Here is a tiny trained network, its code and every weight. The questions are about switching its units off for an input and a class, where a switched-off unit gives its printed mean instead of its output.

import numpy as np


def w(rows, s, z=0):
    codes = np.array(rows[::2]) - 128.0
    scale = np.full(codes.shape[1], s)
    scale[-1] = z or s
    return codes * scale


def norm(h):
    return h / np.sqrt((h * h).mean(-1, keepdims=True) + 1e-5)


def f(y):
    return np.maximum(y, 0)


def log_softmax(a):
    a = a - a.max(-1, keepdims=True)
    return a - np.log(np.exp(a).sum(-1, keepdims=True))


def net(x, mask):
    res = np.array(x, float).reshape(1, 3) / 4 @ E
    u = 0
    for l in range(4):
        y = f(norm(res) @ A[l][:, :-1].T + A[l][:, -1])
        res = res + np.where(mask[u : u + 6], y, B[l][:, -1]) @ B[l][:, :-1]
        u += 6
    return log_softmax(norm(res)[-1] @ U[:, :-1].T + U[:, -1])


A, B = {}, {}
E = w([
[225,80,10,148,84,134],'x0',
[24,113,137,34,165,204],'x1',
[149,181,250,157,1,69],'x2',
],0.0044)
A[0] = w([
[66,201,198,69,94,203,3],'L0N1',
[103,74,72,58,68,255,28],'L0N2',
[228,65,81,159,236,86,142],'L0N3',
[131,132,204,239,229,38,197],'L0N4',
[56,136,122,49,160,197,23],'L0N5',
[4,167,135,7,183,179,46],'L0N6',
],0.0049,0.0034)
B[0] = w([
[111,111,104,87,69,219,179],'L0N1',
[97,68,189,238,113,58,197],'L0N2',
[137,161,113,109,130,185,254],'L0N3',
[167,213,90,227,229,112,247],'L0N4',
[122,82,137,254,188,157,189],'L0N5',
[151,83,121,233,218,160,234],'L0N6',
],0.0063,0.004)
A[1] = w([
[123,169,163,177,82,110,5],'L1N1',
[144,185,38,73,123,92,158],'L1N2',
[112,101,136,150,197,207,177],'L1N3',
[140,209,146,171,108,117,188],'L1N4',
[133,1,198,82,41,185,30],'L1N5',
[153,81,189,136,222,136,90],'L1N6',
],0.0083,0.0018)
B[1] = w([
[158,103,141,83,177,44,179],'L1N1',
[94,89,198,138,115,236,170],'L1N2',
[160,88,17,142,87,177,254],'L1N3',
[118,55,254,98,212,96,217],'L1N4',
[107,102,187,32,179,157,172],'L1N5',
[19,46,72,218,81,92,202],'L1N6',
],0.0052,0.0065)
A[2] = w([
[149,128,160,153,166,108,219],'L2N1',
[161,93,114,152,74,149,245],'L2N2',
[134,114,162,84,52,82,6],'L2N3',
[138,97,148,50,144,147,204],'L2N4',
[128,254,95,122,171,124,91],'L2N5',
[109,86,140,118,152,151,148],'L2N6',
],0.0085,0.0021)
B[2] = w([
[163,59,198,144,231,81,244],'L2N1',
[82,190,253,32,79,91,253],'L2N2',
[136,98,128,205,179,100,163],'L2N3',
[241,137,141,94,133,108,182],'L2N4',
[145,3,132,198,125,221,150],'L2N5',
[140,167,116,131,129,65,214],'L2N6',
],0.0061,0.0043)
A[3] = w([
[111,144,106,213,196,134,206],'L3N1',
[148,134,214,94,124,48,13],'L3N2',
[187,66,216,199,205,96,251],'L3N3',
[150,95,59,157,26,141,131],'L3N4',
[81,107,184,39,13,227,72],'L3N5',
[127,210,1,78,172,170,5],'L3N6',
],0.0057,0.0014)
B[3] = w([
[130,143,66,92,106,157,194],'L3N1',
[211,215,157,129,125,80,179],'L3N2',
[26,128,42,93,1,113,255],'L3N3',
[171,127,223,148,202,78,153],'L3N4',
[141,146,175,73,252,172,155],'L3N5',
[123,196,224,99,169,155,148],'L3N6',
],0.0074,0.0087)
U = w([
[157,132,170,111,51,10,113],'0',
[193,132,171,95,158,187,45],'1',
[91,83,45,197,121,143,248],'2',
],0.013,0.0014)

Each question gives the input, the list of numbers given to net, and the class t.
The units are the neurons (one row each of A and B). Each row of codes is followed by its name. A weight is (code - 128) times the scale printed after its matrix; where a second scale follows, it is the last column's (A, B and U).
mask holds one flag per neuron, layer by layer. A switched-off neuron (its flag False) gives its mean, the last column of its row in B, instead of its output. The means were averaged over made-up inputs and are rounded, as every weight is.
A unit's drop is (log p(t) with every unit on - log p(t) with that unit switched off) / (log p(t) with every unit on - log p(t) with every unit switched off).
The circuit of an input: a set's keep is (log p(t) with only the set's units on - log p(t) with every unit switched off) / (log p(t) with every unit on - log p(t) with every unit switched off). Starting from the 12 units with the biggest drops (on a tie, the unit counted first), units are removed one at a time, each time the one whose removal leaves the highest keep (on an exact tie, the one counted first), for as long as the keep stays at least 0.8.
units of the circuit, in order: the units of the circuit, biggest drop first
most important unit: the unit with the biggest drop
k most important neurons: the k neurons with the biggest drops, biggest first
top k neurons in layer l: the k neurons of layer l with the biggest drops, biggest first
drop when u is switched off: that unit's drop, to one decimal
input [0,3,5], class 1: units of the circuit, in order : (L0N1 L3N5)
input [-1,4,3], class 1: units of the circuit, in order : (L0N1 L3N5)
input [8,8,1], class 0: top 3 neurons in layer 0 : (L0N2 L0N4 L0N3)
input [3,0,1], class 1: most important unit : L0N4
input [8,-8,-2], class 0: units of the circuit, in order : (L2N2 L0N6)
input [-2,7,3], class 2: units of the circuit, in order : (L0N6 L1N6)
input [7,-1,2], class 1: 2 most important neurons : (L3N5 L0N4)
input [-6,7,2], class 2: top 2 neurons in layer 0 : (L0N6 L0N5)
input [-7,-6,0], class 2: 3 most important neurons : (L0N4 L2N2 L2N5)
input [5,-6,-1], class 0: 3 most important neurons : (L2N2 L1N3 L0N6)
input [6,7,4], class 0: 2 most important neurons : (L0N2 L0N4)
input [-5,-2,0], class 2: drop when L0N4 is switched off : 0.1
input [7,1,0], class 1: drop when L3N5 is switched off : 0.2
input [8,7,5], class 0: most important unit : L0N2
input [-7,-7,-1], class 2: drop when L0N4 is switched off : 1.5
